Here is a tiny trained network, its code and every weight. The questions are about switching its units off for an input and a target symbol, where a switched-off unit gives its printed mean instead of its output.

import numpy as np


def w(rows, s, z=0):
    codes = np.array(rows[::2]) - 128.0
    scale = np.full(codes.shape[1], s)
    scale[-1] = z or s
    return codes * scale


def f(y):
    return np.maximum(y, 0)


def softmax(a):
    e = np.exp(a - a.max(-1, keepdims=True))
    return e / e.sum(-1, keepdims=True)


def log_softmax(a):
    a = a - a.max(-1, keepdims=True)
    return a - np.log(np.exp(a).sum(-1, keepdims=True))


def net(x, mask):
    ids = ['αγεηλξσψ'.index(c) for c in x.split()]
    T = len(ids)
    res = E[ids] + P[:T]
    u = 0
    for l in range(2):
        q, k, v = (res @ M[l].T for M in (Q, K, V))
        z = softmax(np.where(np.tri(T) > 0, q @ k.T / 2**0.5, -1e9)) @ v
        res = res + np.where(mask[u], z, O[l][:, -1]) @ O[l][:, :-1]
        u += 1
        y = f(res @ A[l][:, :-1].T + A[l][:, -1])
        res = res + np.where(mask[u : u + 4], y, B[l][:, -1]) @ B[l][:, :-1]
        u += 4
    return log_softmax(res[-1] @ U[:, :-1].T + U[:, -1])


Q, K, V, O, A, B = {}, {}, {}, {}, {}, {}
E = w([
[86,115,110,121,105,109],'α',
[199,137,75,130,141,165],'γ',
[116,139,180,75,89,123],'ε',
[118,169,90,135,143,105],'η',
[128,129,132,2,152,121],'λ',
[195,172,97,144,124,125],'ξ',
[171,194,130,131,103,80],'σ',
[135,151,97,113,147,86],'ψ',
],0.027)
P = w([
[178,29,211,166,2,181],'0',
[54,165,191,121,64,18],'1',
[68,162,175,231,160,99],'2',
[137,165,127,187,184,74],'3',
[93,145,130,122,48,123],'4',
[121,173,101,167,162,105],'5',
[158,130,61,125,125,135],'6',
[152,126,50,59,50,177],'7',
[143,132,30,72,91,196],'8',
[136,126,33,87,165,195],'9',
],0.0072)
Q[0] = w([
[98,141,15,134,192,80],'L0H1',
[36,221,241,1,165,121],'L0H1',
],0.0046)
K[0] = w([
[50,26,221,82,252,157],'L0H1',
[115,51,25,187,121,176],'L0H1',
],0.0039)
V[0] = w([
[128,124,121,99,150,52],'L0H1',
[254,152,187,118,101,125],'L0H1',
],0.0082)
O[0] = w([
[12,230,179,79,171,167,187],'L0H1',
[187,161,197,194,124,74,253],'L0H1',
],0.011,0.0035)
A[0] = w([
[178,82,184,187,68,78,55],'L0N1',
[2,168,77,120,148,135,255],'L0N2',
[160,146,155,92,62,100,3],'L0N3',
[173,92,52,163,139,238,115],'L0N4',
],0.0081,0.0037)
B[0] = w([
[132,94,92,209,141,196,190],'L0N1',
[147,98,151,80,43,21,254],'L0N2',
[140,156,134,186,201,99,175],'L0N3',
[196,195,114,2,95,107,199],'L0N4',
],0.0099,0.0067)
Q[1] = w([
[67,177,196,109,125,101],'L1H1',
[176,168,243,99,246,254],'L1H1',
],0.0067)
K[1] = w([
[158,112,120,79,209,233],'L1H1',
[88,253,151,47,178,132],'L1H1',
],0.0045)
V[1] = w([
[185,36,100,186,112,238],'L1H1',
[25,216,112,250,254,156],'L1H1',
],0.0069)
O[1] = w([
[166,71,45,120,192,199,150],'L1H1',
[103,176,145,1,80,104,1],'L1H1',
],0.0083,0.0088)
A[1] = w([
[136,182,73,135,161,66,4],'L1N1',
[57,122,165,73,61,63,193],'L1N2',
[108,86,1,87,150,171,24],'L1N3',
[184,59,70,157,12,127,225],'L1N4',
],0.0068,0.0029)
B[1] = w([
[96,72,97,115,2,179,184],'L1N1',
[109,172,168,183,167,222,217],'L1N2',
[158,110,134,132,156,214,215],'L1N3',
[74,189,145,120,42,91,254],'L1N4',
],0.0092,0.0091)
U = w([
[100,39,174,3,185,206,209],'α',
[204,147,215,200,133,170,255],'γ',
[36,127,114,130,98,156,47],'ε',
[24,163,141,6,205,191,81],'η',
[157,210,186,135,129,193,128],'λ',
[62,7,46,147,55,64,54],'ξ',
[81,11,22,138,172,144,76],'σ',
[143,128,88,54,68,162,104],'ψ',
],0.005,0.0041)

Each question gives the input, a string of symbols that net reads in full, and the target symbol t.
The units are the heads (2 rows each of Q, K, V and O) and the neurons (one row each of A and B). Each row of codes is followed by its name. A weight is (code - 128) times the scale printed after its matrix; where a second scale follows, it is the last column's (O, A, B and U).
mask holds one flag per unit, layer by layer, with each layer's heads first. A switched-off unit (its flag False) gives its mean, the last column of its rows in O or B, instead of its output. The means were averaged over made-up inputs and are rounded, as every weight is.
A unit's drop is (log p(t) with every unit on - log p(t) with that unit switched off) / (log p(t) with every unit on - log p(t) with every unit switched off).
The circuit of an input: a set's keep is (log p(t) with only the set's units on - log p(t) with every unit switched off) / (log p(t) with every unit on - log p(t) with every unit switched off). Starting from all 10 units, units are removed one at a time, each time the one whose removal leaves the highest keep (on an exact tie, the one counted first), for as long as the keep stays at least 0.8.
circuit, biggest first: the units of the circuit, biggest drop first
unit that matters most: the unit with the biggest drop
k most important neurons: the k neurons with the biggest drops, biggest first
top k neurons in layer l: the k neurons of layer l with the biggest drops, biggest first
drop when u is switched off: that unit's drop, to one decimal
input σ λ γ α α, target η: 2 most important neurons : L0N1, L1N2
input σ ψ ψ, target η: circuit, biggest first : L1H1, L0H1, L0N1, L0N3
input ψ η ψ ψ α, target λ: unit that matters most : L1N2
input γ ξ α ψ η η α ψ, target σ: circuit, biggest first : L0H1, L1H1
input γ λ σ α α, target σ: circuit, biggest first : L1H1, L0H1
input γ α γ α γ α η α η, target σ: circuit, biggest first : L0H1, L1H1
input γ γ γ α ψ ξ ε η, target σ: circuit, biggest first : L0H1, L1H1, L0N1
input γ γ γ σ α η ε λ γ γ, target ψ: top 3 neurons in layer 1 : L1N2, L1N1, L1N3
input α γ γ ξ ξ α, target ξ: circuit, biggest first : L0H1, L1H1, L1N3, L1N2
input γ λ ψ, target σ: circuit, biggest first : L1H1, L0H1, L0N1
input α γ γ γ η γ, target ψ: circuit, biggest first : L0N4, L1N2
input σ σ ξ η γ α, target η: 4 most important neurons : L0N1, L0N3, L1N2, L0N2
input α η ψ α λ ξ ξ ξ α α, target ξ: 2 most important neurons : L0N2, L1N4
input ξ η α α σ η γ ψ η ψ, target α: circuit, biggest first : L0H1, L1H1, L0N1, L1N3
input α γ ψ, target ξ: most important neuron : L0N2
input ε α η ψ η, target ψ: 2 most important neurons : L0N1, L0N2
input σ α γ γ ε η, target η: 4 most important neurons : L0N1, L0N3, L0N2, L1N2
input α η ε ε η γ γ γ γ ψ, target ξ: top 2 neurons in layer 0 : L0N2, L0N4
input σ ε η η γ γ ψ, target η: 2 most important neurons : L0N1, L0N3
input λ α σ σ α, target γ: most important neuron : L1N2
input σ λ λ, target λ: drop when L1H1 is switched off : 0.8
input ε ξ α α α γ η, target ψ: drop when L0N1 is switched off : 1.0
input ξ λ λ ε ψ γ ψ σ ξ α, target α: drop when L1N1 is switched off : 0.0
input ξ ξ α, target α: drop when L0N3 is switched off : 0.1
